What each symbol does to the states:
w147: *>w870, &>w16, ~>w959, @>w607, ^>w800, §>w916
w662: *>w368, &>w922, ~>w357, @>w902, ^>w859, §>w138
w249: *>w630, &>w138, ~>w395, @>w706, ^>w878, §>w398
w959: *>w343, &>w103, ~>w885, @>w135, ^>w147, §>w968
w22: *>w290, &>w951, ~>w891, @>w468, ^>w968, §>w14
w541: *>w250, &>w870, ~>w916, @>w769, ^>w808, §>w103
w984: *>w722, &>w490, ~>w116, @>w452, ^>w398, §>w827
w859: *>w936, &>w769, ~>w662, @>w250, ^>w116, §>w135
w458: *>w395, &>w492, ~>w730, @>w47, ^>w138, §>w490
w891: *>w452, &>w418, ~>w808, @>w490, ^>w22, §>w119
w614: *>w827, &>w116, ~>w936, @>w119, ^>w722, §>w46
w138: *>w249, &>w711, ~>w458, @>w885, ^>w135, §>w468
w46: *>w769, &>w607, ~>w878, @>w870, ^>w115, §>w662
w115: *>w18, &>w827, ~>w46, @>w656, ^>w210, §>w859
w922: *>w662, &>w878, ~>w630, @>w916, ^>w769, §>w711
w47: *>w951, &>w428, ~>w145, @>w458, ^>w885, §>w891
w452: *>w14, &>w891, ~>w563, @>w984, ^>w290, §>w800
w16: *>w147, &>w250, ~>w103, @>w936, ^>w119, §>w343
w885: *>w706, &>w260, ~>w47, @>w138, ^>w959, §>w22
w468: *>w398, &>w395, ~>w490, @>w22, ^>w630, §>w722
w119: *>w800, &>w563, ~>w16, @>w614, ^>w14, §>w870
w290: *>w428, &>w22, ~>w452, @>w398, ^>w181, §>w145
w800: *>w656, &>w119, ~>w147, @>w827, ^>w145, §>w541
w395: *>w468, &>w458, ~>w210, @>w951, ^>w249, §>w984
w210: *>w490, &>w730, ~>w115, @>w418, ^>w395, §>w116
w607: *>w46, &>w936, ~>w135, @>w147, ^>w827, §>w922
w968: *>w181, &>w706, ~>w22, @>w630, ^>w916, §>w428
w706: *>w968, &>w885, ~>w951, @>w249, ^>w343, §>w290
w827: *>w115, &>w614, ~>w607, @>w800, ^>w730, §>w769
w418: *>w891, &>w145, ~>w656, @>w210, ^>w951, §>w563
w808: *>w563, &>w656, ~>w541, @>w18, ^>w891, §>w16
w343: *>w916, &>w959, ~>w706, @>w878, ^>w870, §>w181
w357: *>w711, &>w630, ~>w398, @>w181, ^>w662, §>w458
w135: *>w878, &>w368, ~>w138, @>w959, ^>w607, §>w630
w398: *>w492, &>w468, ~>w984, @>w290, ^>w357, §>w730
w14: *>w145, &>w452, ~>w119, @>w722, ^>w428, §>w656
w916: *>w902, &>w343, ~>w968, @>w922, ^>w541, §>w260
w116: *>w614, &>w18, ~>w859, @>w563, ^>w984, §>w607
w722: *>w730, &>w984, ~>w614, @>w14, ^>w492, §>w115
w250: *>w16, &>w541, ~>w902, @>w859, ^>w563, §>w959
w103: *>w959, &>w902, ~>w260, @>w368, ^>w16, §>w706
w711: *>w138, &>w357, ~>w492, @>w260, ^>w368, §>w395
w368: *>w135, &>w662, ~>w711, @>w103, ^>w936, §>w249
w902: *>w103, &>w916, ~>w181, @>w662, ^>w250, §>w885
w428: *>w47, &>w290, ~>w14, @>w492, ^>w260, §>w418
w870: *>w541, &>w147, ~>w343, @>w46, ^>w656, §>w902
w260: *>w885, &>w181, ~>w428, @>w711, ^>w103, §>w951
w730: *>w210, &>w722, ~>w827, @>w145, ^>w458, §>w18
w936: *>w607, &>w859, ~>w368, @>w16, ^>w614, §>w878
w656: *>w808, &>w800, ~>w870, @>w115, ^>w418, §>w250
w145: *>w418, &>w14, ~>w800, @>w730, ^>w47, §>w808
w630: *>w357, &>w249, ~>w468, @>w968, ^>w922, §>w492
w492: *>w458, &>w398, ~>w722, @>w428, ^>w711, §>w210
w490: *>w984, &>w210, ~>w18, @>w891, ^>w468, §>w614
w769: *>w859, &>w46, ~>w922, @>w541, ^>w18, §>w368
w563: *>w119, &>w808, ~>w250, @>w116, ^>w452, §>w147
w18: *>w116, &>w115, ~>w769, @>w808, ^>w490, §>w936
w181: *>w260, &>w968, ~>w290, @>w357, ^>w902, §>w47
w951: *>w22, &>w47, ~>w418, @>w395, ^>w706, §>w452
w878: *>w922, &>w135, ~>w249, @>w343, ^>w46, §>w357

In the rows, 62 stands for zero.

The rows follow the links: the fewer symbols apart two states are, the more alike their rows tend to be.

Named rows; a name shown again gets a slightly different row:
w452: [  58,   60,   17,   81,   66,   85,   23,   41,   45,   70,   34,   49,   54,   82,   38,  111,   45,   65,   38,   69,   52,   47,   50,   50,   40,   27,   85,   65,   56,   47,   56,   77,   77,   35,   63,   75,   94,   82,   70,   67,   75,   64,   54,   65,   57,   59,   69,   69]
w878: [  58,   79,   75,   50,   52,   70,   64,   48,   76,   33,   86,   89,   63,   41,   59,   18,   55,   81,   82,   38,   68,   82,   53,   67,   68,   99,   35,   63,  100,   64,   59,   47,   63,   79,   45,   38,   44,   35,   33,   56,   45,   59,   59,   41,   86,   24,   81,   78]
w916: [  61,   57,   70,   47,   63,   65,   92,   95,   62,   55,   40,   45,   55,   69,   71,   39,   83,   46,   45,   67,   77,   41,   90,   55,   70,   49,   64,   60,   38,   88,   46,   49,   24,   45,   42,   90,   28,   53,   74,   80,   45,   57,   50,   75,   73,   95,   38,   36]
w922: [  72,   59,  112,   42,   84,   38,   85,   88,   66,   60,   92,   66,   73,   52,   89,   10,   85,   54,  101,   76,   71,   61,   71,   74,   80,   89,   44,   57,   52,   77,   58,   39,   50,   85,   55,   50,   29,   46,   52,   53,   65,   57,   78,   58,   62,   77,   47,   49]
w951: [  54,   86,   34,   61,   42,   84,   67,   52,   69,   55,   32,   73,   62,   54,   22,  107,   62,   74,   15,   43,   40,   66,   71,   59,   64,   33,   90,   62,   66,   61,   63,   73,   63,   49,   40,   96,   83,   80,   53,   68,   42,   50,   46,   85,   61,   42,   68,   94]
w46: [  54,   61,   54,   60,   36,   72,   60,   40,   79,   46,   90,   86,   73,   62,   75,   21,   26,   70,   89,   45,   75,   85,   44,   69,   59,   99,   23,   62,  102,   63,   72,   61,   65,   76,   64,   32,   58,   19,   49,   55,   56,   67,   57,   37,   59,   29,   83,   74]
w870: [  47,   58,    9,   67,   25,  112,   61,   62,   74,   48,   42,   63,   52,   70,   64,   57,   35,   64,   36,   48,   76,   62,   63,   49,   55,   59,   39,   66,   79,   86,   52,   70,   38,   31,   39,   71,   68,   23,   75,   79,   45,   75,   37,   63,   72,   44,   62,   59]
w418: [  54,   64,   19,   84,   31,   87,   53,   47,   67,   71,   31,   70,   64,   61,   47,  111,   33,   64,   22,   43,   49,   68,   59,   48,   49,   34,   79,   55,   62,   60,   74,   86,   81,   51,   62,   91,   94,   64,   73,   64,   53,   55,   43,   72,   49,   55,   64,   77]
w138: [  80,   73,  114,   37,  116,   35,   56,   56,   56,   55,   84,   66,   56,   57,   56,   39,  102,   77,   92,   80,   54,   62,   49,   79,   57,   70,   76,   65,   46,   40,   45,   45,   62,   75,   66,   31,   39,   97,   48,   58,   76,   48,   70,   60,   87,   54,   71,   62]
w343: [  49,   65,   34,   45,   33,   98,   75,   69,   69,   41,   42,   61,   52,   66,   50,   45,   50,   67,   35,   37,   66,   60,   72,   54,   59,   60,   53,   58,   73,   95,   41,   57,   29,   39,   30,   83,   49,   43,   59,   77,   37,   63,   33,   69,   86,   26,   66,   70]
w22: [  59,   65,   76,   64,   79,   43,   78,   82,   65,   80,   42,   51,   62,   60,   46,   89,   88,   40,   26,   64,   61,   49,   77,   64,   78,   31,   95,   56,   21,   64,   59,   59,   61,   53,   54,   99,   61,   85,   75,   68,   60,   48,   63,   91,   48,  102,   31,   49]
w607: [  72,   43,   78,   57,   86,   57,   40,   57,   46,   58,   93,   51,   52,   74,   96,   20,   70,   67,  108,   90,   84,   55,   51,   67,   50,   86,   37,   68,   61,   59,   54,   47,   58,   70,   78,   10,   42,   48,   64,   57,   86,   70,   70,   37,   68,   65,   78,   38]
w103: [  40,   69,   55,   52,   38,   78,   98,   93,   76,   53,   40,   61,   59,   51,   61,   45,   63,   49,   32,   44,   62,   65,   90,   59,   73,   51,   48,   56,   56,  105,   61,   56,   26,   59,   30,   95,   40,   32,   68,   73,   34,   64,   44,   75,   75,   74,   43,   67]
w769: [  68,   43,   98,   65,   69,   37,   75,   80,   66,   75,   87,   61,   71,   53,  101,   24,   63,   46,  108,   76,   81,   70,   57,   66,   73,   96,   34,   66,   62,   68,   68,   52,   51,   85,   75,   43,   46,   25,   63,   61,   75,   76,   81,   43,   61,   90,   55,   46]
w210: [  70,   76,   64,   81,   45,   49,   49,   35,   67,   77,   71,   90,   71,   45,   45,   84,   35,   83,   77,   44,   46,   87,   37,   63,   57,   82,   65,   60,   96,   43,   86,   85,   97,   91,   70,   37,   89,   63,   42,   51,   68,   62,   74,   53,   45,   37,   86,   84]
w722: [  62,   67,   78,   86,   47,   36,   85,   58,   86,   79,   74,   91,   91,   45,   56,   83,   43,   67,   72,   52,   55,   95,   57,   69,   82,   76,   58,   55,   92,   54,   94,   76,   94,  102,   77,   54,   89,   61,   55,   43,   67,   59,   90,   64,   30,   77,   64,   72]

Each walk starts at a row. The symbols on each line, taken left to right, move it on to the next state.
Each answer is a row, close to the row of the state it stands for.
new walk
[  58,   38,   35,   56,   67,   86,   42,   83,   43,   48,   42,   32,   46,   84,   87,   44,   72,   47,   55,   84,   83,   37,   72,   47,   47,   49,   57,   70,   28,   79,   44,   55,   26,   29,   65,   70,   45,   45,   90,   76,   77,   80,   46,   63,   67,   82,   61,   35]
^ @ &: [  50,   54,   71,   91,   35,   41,   83,   59,   80,   85,   80,   79,   80,   48,   78,   65,   28,   53,   79,   64,   67,   87,   46,   65,   76,   93,   40,   54,   91,   62,   89,   78,   77,   94,   71,   48,   82,   18,   54,   58,   74,   78,   85,   47,   37,   72,   60,   66]
@ *: [  65,   32,   31,   87,   72,   74,   37,   63,   34,   71,   38,   31,   51,   91,   81,   76,   55,   43,   53,   83,   70,   39,   59,   41,   44,   44,   70,   70,   27,   52,   63,   73,   58,   29,   80,   71,   80,   52,  100,   70,   83,   78,   57,   55,   54,   96,   52,   29]
new walk
[  79,   75,  125,   35,   88,   17,   88,   80,   66,   64,   85,   76,   66,   43,   69,   40,   89,   58,   85,   65,   54,   71,   72,   79,   86,   70,   65,   59,   51,   59,   66,   41,   54,  100,   64,   53,   36,   81,   46,   54,   61,   50,   82,   69,   66,   78,   44,   59]
* & ~: [  82,   72,  116,   59,   81,   12,   78,   68,   69,   90,   78,   76,   78,   43,   52,   74,   88,   64,   78,   66,   50,   69,   61,   80,   91,   67,   80,   62,   60,   43,   75,   48,   82,   93,   81,   55,   55,   82,   54,   46,   72,   52,   90,   65,   37,   78,   48,   75]
§ @ ^: [  55,   81,   60,   61,   35,   62,  103,   79,   73,   75,   31,   64,   69,   55,   36,   94,   64,   48,   14,   43,   55,   63,   75,   61,   79,   32,   90,   49,   59,   65,   63,   59,   56,   63,   45,  101,   71,   73,   66,   77,   42,   52,   60,   94,   48,   76,   38,   77]
new walk
[  66,   72,   82,   39,   71,   49,   96,  100,   59,   65,   41,   49,   57,   55,   57,   64,   95,   42,   35,   66,   64,   51,   97,   58,   78,   26,   83,   65,   28,   79,   53,   45,   33,   52,   41,   97,   42,   74,   67,   76,   44,   48,   56,   80,   69,   91,   31,   43]
~ & ^: [  52,   93,   40,   46,   47,   94,   74,   64,   75,   43,   35,   67,   56,   58,   29,   68,   69,   69,   25,   38,   48,   61,   72,   60,   66,   42,   71,   60,   65,   81,   50,   58,   47,   33,   26,   98,   53,   79,   50,   71,   28,   48,   26,   75,   70,   31,   57,   90]
* @ §: [  66,   83,  101,   61,   63,   29,   90,   63,   84,   76,   77,  103,   85,   33,   44,   81,   68,   68,   70,   48,   47,   86,   56,   77,   87,   70,   66,   55,   83,   49,   82,   56,   88,  104,   57,   63,   68,   79,   43,   45,   51,   55,   83,   64,   43,   65,   60,   76]
new walk
[  58,   58,   46,   80,   47,   66,   58,   42,   77,   59,   90,   91,   70,   56,   67,   64,   18,   71,   85,   47,   66,   94,   43,   64,   49,   91,   36,   63,  107,   48,   81,   70,   89,   88,   78,   35,   88,   34,   53,   54,   71,   75,   74,   39,   46,   34,   86,   73]
§ @ ^: [  54,   44,   11,   83,   47,  100,   31,   44,   47,   61,   39,   45,   52,   93,   65,   82,   39,   64,   50,   69,   64,   44,   58,   50,   35,   52,   59,   59,   60,   56,   57,   85,   63,   21,   80,   67,   85,   54,   80,   72,   76,   79,   55,   60,   59,   60,   65,   52]
* ^ §: [  48,   53,   14,   86,   18,  108,   50,   49,   65,   63,   36,   63,   65,   78,   57,   85,   21,   59,   34,   42,   69,   62,   60,   45,   52,   63,   56,   64,   81,   67,   69,   85,   60,   43,   59,   86,   85,   31,   70,   69,   52,   72,   45,   65,   62,   48,   75,   65]
new walk
[  55,   58,   82,   68,   41,   49,   83,   70,   80,   68,   89,   90,   79,   48,   91,   26,   34,   62,   92,   55,   83,   91,   60,   66,   78,   99,   32,   62,   93,   76,   82,   56,   63,   97,   60,   43,   59,   10,   56,   63,   60,   73,   75,   48,   57,   63,   57,   57]
& §: [  80,   61,   97,   33,   98,   45,   45,   65,   54,   50,   92,   54,   45,   67,   78,   12,   85,   78,  113,   86,   75,   61,   48,   75,   55,   79,   45,   72,   50,   63,   44,   39,   51,   70,   70,   27,   33,   66,   47,   55,   76,   58,   65,   44,   81,   52,   67,   46]
~ * ~: [  63,   90,   74,   59,   49,   50,   61,   39,   74,   58,   78,  100,   71,   42,   28,   84,   58,   83,   70,   47,   39,   84,   49,   84,   63,   74,   70,   58,  100,   47,   72,   67,   93,   90,   57,   50,   71,   89,   34,   40,   44,   49,   64,   68,   67,   28,   82,   90]
new walk
[  53,   60,   36,   93,   31,   58,   90,   72,   78,   89,   30,   63,   75,   64,   50,  112,   45,   45,   17,   49,   57,   62,   71,   48,   72,   38,   77,   58,   60,   66,   81,   78,   68,   57,   60,  103,   82,   44,   83,   67,   50,   65,   61,   79,   40,   88,   42,   62]
~: [  46,   43,   22,   92,   20,   78,   89,   82,   67,   90,   33,   60,   63,   72,   71,   82,   31,   41,   32,   49,   76,   67,   82,   49,   67,   49,   52,   56,   62,   75,   78,   80,   51,   50,   57,   83,   83,   22,   83,   73,   66,   75,   56,   75,   42,   93,   49,   52]
& * ~: [  47,   52,   35,   75,   25,   84,   90,   82,   74,   56,   38,   63,   61,   70,   78,   52,   38,   44,   35,   47,   84,   67,   81,   48,   71,   57,   45,   59,   60,   93,   73,   66,   34,   51,   48,   93,   62,   20,   76,   80,   48,   78,   57,   64,   65,   74,   44,   51]
new walk
[  69,   49,   49,   82,   71,   69,   24,   26,   49,   67,   84,   69,   69,   77,   74,   64,   36,   82,   89,   73,   64,   70,   38,   65,   43,   84,   44,   69,   83,   46,   71,   71,   86,   66,   89,   24,   80,   50,   63,   51,   84,   72,   64,   46,   63,   33,   96,   56]
@ ~ §: [  61,   50,   54,   45,   83,   82,   54,   79,   42,   48,   47,   30,   47,   84,   78,   34,   89,   49,   55,   78,   72,   34,   80,   59,   52,   46,   62,   74,   23,   80,   36,   56,   25,   24,   54,   76,   36,   66,   79,   80,   63,   61,   43,   65,   90,   71,   52,   41]
@ &: [  59,   72,   98,   53,   40,   43,  102,   79,   82,   52,   84,   85,   75,   44,   70,   14,   61,   57,   80,   51,   71,   82,   65,   70,   77,   92,   33,   55,   88,   85,   66,   52,   52,   92,   52,   57,   35,   38,   50,   58,   42,   60,   73,   48,   69,   50,   55,   67]
new walk
[  50,   81,   62,   47,   47,   66,  105,   79,   83,   58,   26,   69,   62,   46,   37,   67,   71,   52,   17,   45,   55,   56,   82,   55,   86,   42,   75,   55,   52,   93,   58,   53,   48,   46,   30,  104,   54,   69,   61,   80,   31,   47,   49,   90,   66,   72,   35,   69]
^ * ~: [  75,   67,   74,   39,   82,   69,   57,   72,   38,   51,   44,   40,   50,   70,   54,   64,  107,   61,   48,   73,   53,   35,   72,   62,   60,   39,   86,   67,   20,   68,   40,   42,   42,   32,   52,   80,   42,  101,   74,   77,   60,   40,   47,   79,   76,   73,   45,   61]
* @: [  70,   90,   85,   42,   58,   61,   69,   51,   81,   41,   85,   93,   67,   38,   37,   51,   66,   82,   74,   37,   45,   83,   54,   82,   65,   79,   58,   52,   91,   59,   64,   46,   68,   84,   40,   49,   52,   77,   38,   47,   43,   49,   60,   57,   75,   22,   79,   91]
new walk
[  73,   32,   78,   77,   80,   51,   37,   48,   46,   71,   95,   52,   62,   69,   93,   58,   55,   61,  100,   88,   76,   50,   43,   67,   53,   81,   56,   64,   58,   39,   67,   68,   86,   72,   98,   24,   66,   56,   64,   59,  104,   73,   82,   43,   51,   75,   70,   38]
@ §: [  49,   39,   45,   71,   57,   68,   76,   89,   49,   67,   48,   41,   57,   76,   93,   43,   68,   28,   52,   63,   89,   59,   87,   49,   69,   53,   48,   64,   40,   82,   56,   56,   32,   47,   62,   83,   54,   29,   86,   75,   60,   80,   60,   67,   62,  105,   34,   35]
~ @ §: [  64,   86,  111,   42,   63,   35,  107,   67,   91,   63,   85,   97,   66,   30,   53,   44,   69,   73,   73,   44,   47,   83,   64,   77,   90,   79,   60,   61,   82,   73,   71,   42,   65,   95,   53,   57,   45,   66,   41,   49,   41,   49,   74,   63,   62,   58,   57,   90]
new walk
[  77,   53,   76,   80,   97,   28,   42,   50,   47,   80,   90,   62,   69,   58,   66,   79,   73,   64,   97,   85,   48,   65,   45,   68,   58,   69,   74,   62,   53,   25,   76,   64,   90,   83,   94,   28,   77,   91,   60,   51,   91,   66,   92,   58,   46,   73,   73,   59]
@ @ ^: [  93,   72,  101,   53,  112,   26,   42,   52,   42,   78,   78,   53,   64,   56,   52,   74,   87,   79,   90,   82,   45,   59,   45,   79,   59,   67,   81,   61,   50,   36,   65,   57,   95,   76,   80,   40,   61,  107,   54,   44,   82,   49,   77,   62,   57,   67,   60,   64]
§ *: [  70,   61,   61,   80,   80,   57,   26,   23,   51,   71,   84,   77,   68,   66,   53,   88,   48,   88,   77,   76,   55,   73,   29,   69,   47,   71,   65,   57,   80,   29,   67,   77,  102,   72,   91,   29,   84,   80,   53,   54,   83,   67,   78,   53,   50,   35,   93,   68]
